Below is a small trained network, with its code and all its weights. Each question gives an input and a class and asks what happens when units are switched off, that is, made to give their printed mean instead of their output.

import numpy as np


def w(rows, s, z=0):
    codes = np.array(rows[::2]) - 128.0
    scale = np.full(codes.shape[1], s)
    scale[-1] = z or s
    return codes * scale


def f(y):
    return y / 2 * (1 + np.tanh(0.7978845608 * (y + 0.044715 * y**3)))


def log_softmax(a):
    a = a - a.max(-1, keepdims=True)
    return a - np.log(np.exp(a).sum(-1, keepdims=True))


def net(x, mask):
    res = np.array(x, float).reshape(1, 4) / 4 @ E
    y = f(res @ A[0][:, :-1].T + A[0][:, -1])
    res = res + np.where(mask, y, B[0][:, -1]) @ B[0][:, :-1]
    return log_softmax(res[-1] @ U[:, :-1].T + U[:, -1])


A, B = {}, {}
E = w([
[95,122,151,191,104,157,213,124,118,222,128,199],'x0',
[123,105,123,150,142,122,124,139,117,137,145,124],'x1',
[138,5,48,140,39,119,164,130,252,95,136,149],'x2',
[186,172,164,146,134,142,205,142,95,45,216,124],'x3',
],0.013)
A[0] = w([
[125,90,94,86,125,110,83,76,182,93,82,114,96],'neuron 0',
[106,167,196,73,255,115,65,133,27,174,75,108,121],'neuron 1',
[102,101,140,184,108,196,206,88,148,214,92,198,16],'neuron 2',
[188,141,164,155,108,149,202,156,145,3,241,117,24],'neuron 3',
[231,143,108,124,155,129,209,146,125,17,199,106,143],'neuron 4',
[92,126,137,211,70,173,198,130,148,237,74,215,150],'neuron 5',
[117,60,74,121,93,116,123,134,194,85,104,102,142],'neuron 6',
[141,76,125,133,65,157,177,102,179,115,192,170,1],'neuron 7',
[39,122,119,113,148,143,132,101,108,187,75,146,45],'neuron 8',
[118,221,157,187,127,197,248,149,87,91,172,204,94],'neuron 9',
[144,195,226,156,163,194,216,108,44,171,187,139,110],'neuron 10',
],0.0097,0.018)
B[0] = w([
[105,66,113,110,213,124,130,145,138,189,145,150,176],'neuron 0',
[79,133,104,74,51,171,85,125,190,31,168,118,249],'neuron 1',
[43,58,72,25,60,115,63,153,220,101,119,170,173],'neuron 2',
[28,109,34,77,36,117,68,129,191,90,113,176,187],'neuron 3',
[119,179,198,170,108,207,98,120,114,81,164,94,223],'neuron 4',
[143,200,155,147,104,197,93,120,107,65,181,83,241],'neuron 5',
[138,30,101,86,186,68,140,125,111,160,90,195,211],'neuron 6',
[140,245,226,175,143,194,67,125,49,46,206,9,153],'neuron 7',
[117,230,162,107,168,167,128,122,114,72,138,106,151],'neuron 8',
[189,122,80,82,205,69,152,119,104,156,99,117,216],'neuron 9',
[150,116,160,212,189,88,204,141,101,184,85,156,243],'neuron 10',
],0.011,0.021)
U = w([
[102,81,75,87,29,123,102,115,171,126,113,149,255],'0',
[135,232,182,168,119,159,99,116,75,113,137,89,36],'1',
[180,105,124,158,222,34,185,117,85,255,55,149,105],'2',
],0.0099,0.0085)

Each question gives the input, the list of numbers given to net, and the class t.
The units are the neurons (one row each of A and B). Each row of codes is followed by its name. A weight is (code - 128) times the scale printed after its matrix; where a second scale follows, it is the last column's (A, B and U).
mask holds one flag per neuron, in row order. A switched-off neuron (its flag False) gives its mean, the last column of its row in B, instead of its output. The means were averaged over made-up inputs and are rounded, as every weight is.
A unit's drop is (log p(t) with every unit on - log p(t) with that unit switched off) / (log p(t) with every unit on - log p(t) with every unit switched off).
most important unit: the unit with the biggest drop
top k neurons: the k neurons with the biggest drops, biggest first
drop when u is switched off: that unit's drop, to one decimal
input [8,-5,-2,8], class 2: most important unit	neuron 9
input [-5,4,-7,0], class 0: top 4 neurons	(neuron 1; neuron 5; neuron 4; neuron 7)
input [0,-3,5,-6], class 2: top 2 neurons	(neuron 1; neuron 6)
input [1,1,8,6], class 1: top 2 neurons	(neuron 7; neuron 4)
input [4,0,-1,-3], class 1: top 2 neurons	(neuron 5; neuron 3)
input [5,3,8,6], class 1: top 3 neurons	(neuron 7; neuron 4; neuron 5)
input [5,1,1,1], class 1: top 4 neurons	(neuron 5; neuron 6; neuron 3; neuron 1)
input [6,-2,-1,-8], class 1: top 2 neurons	(neuron 5; neuron 8)
input [8,-2,5,7], class 1: top 2 neurons	(neuron 7; neuron 5)
input [-7,-4,-6,0], class 0: top 3 neurons	(neuron 1; neuron 5; neuron 7)
input [8,-1,6,7], class 1: top 2 neurons	(neuron 7; neuron 5)
input [-4,-1,-5,-1], class 0: top 3 neurons	(neuron 1; neuron 5; neuron 4)
input [6,4,-3,-8], class 1: top 4 neurons	(neuron 5; neuron 8; neuron 3; neuron 6)
input [3,6,3,8], class 1: most important unit	neuron 4
input [-7,-3,2,-1], class 2: top 2 neurons	(neuron 1; neuron 3)
input [-1,6,8,0], class 2: top 2 neurons	(neuron 6; neuron 1)
input [-6,-4,-7,0], class 0: top 4 neurons	(neuron 1; neuron 5; neuron 7; neuron 4)
input [-4,7,-7,-2], class 0: drop when neuron 1 is switched off	0.8
input [5,-6,-6,8], class 2: drop when neuron 9 is switched off	0.3
input [-3,-3,-5,-5], class 0: drop when neuron 9 is switched off	0.0
input [-4,0,-5,0], class 0: drop when neuron 7 is switched off	0.2
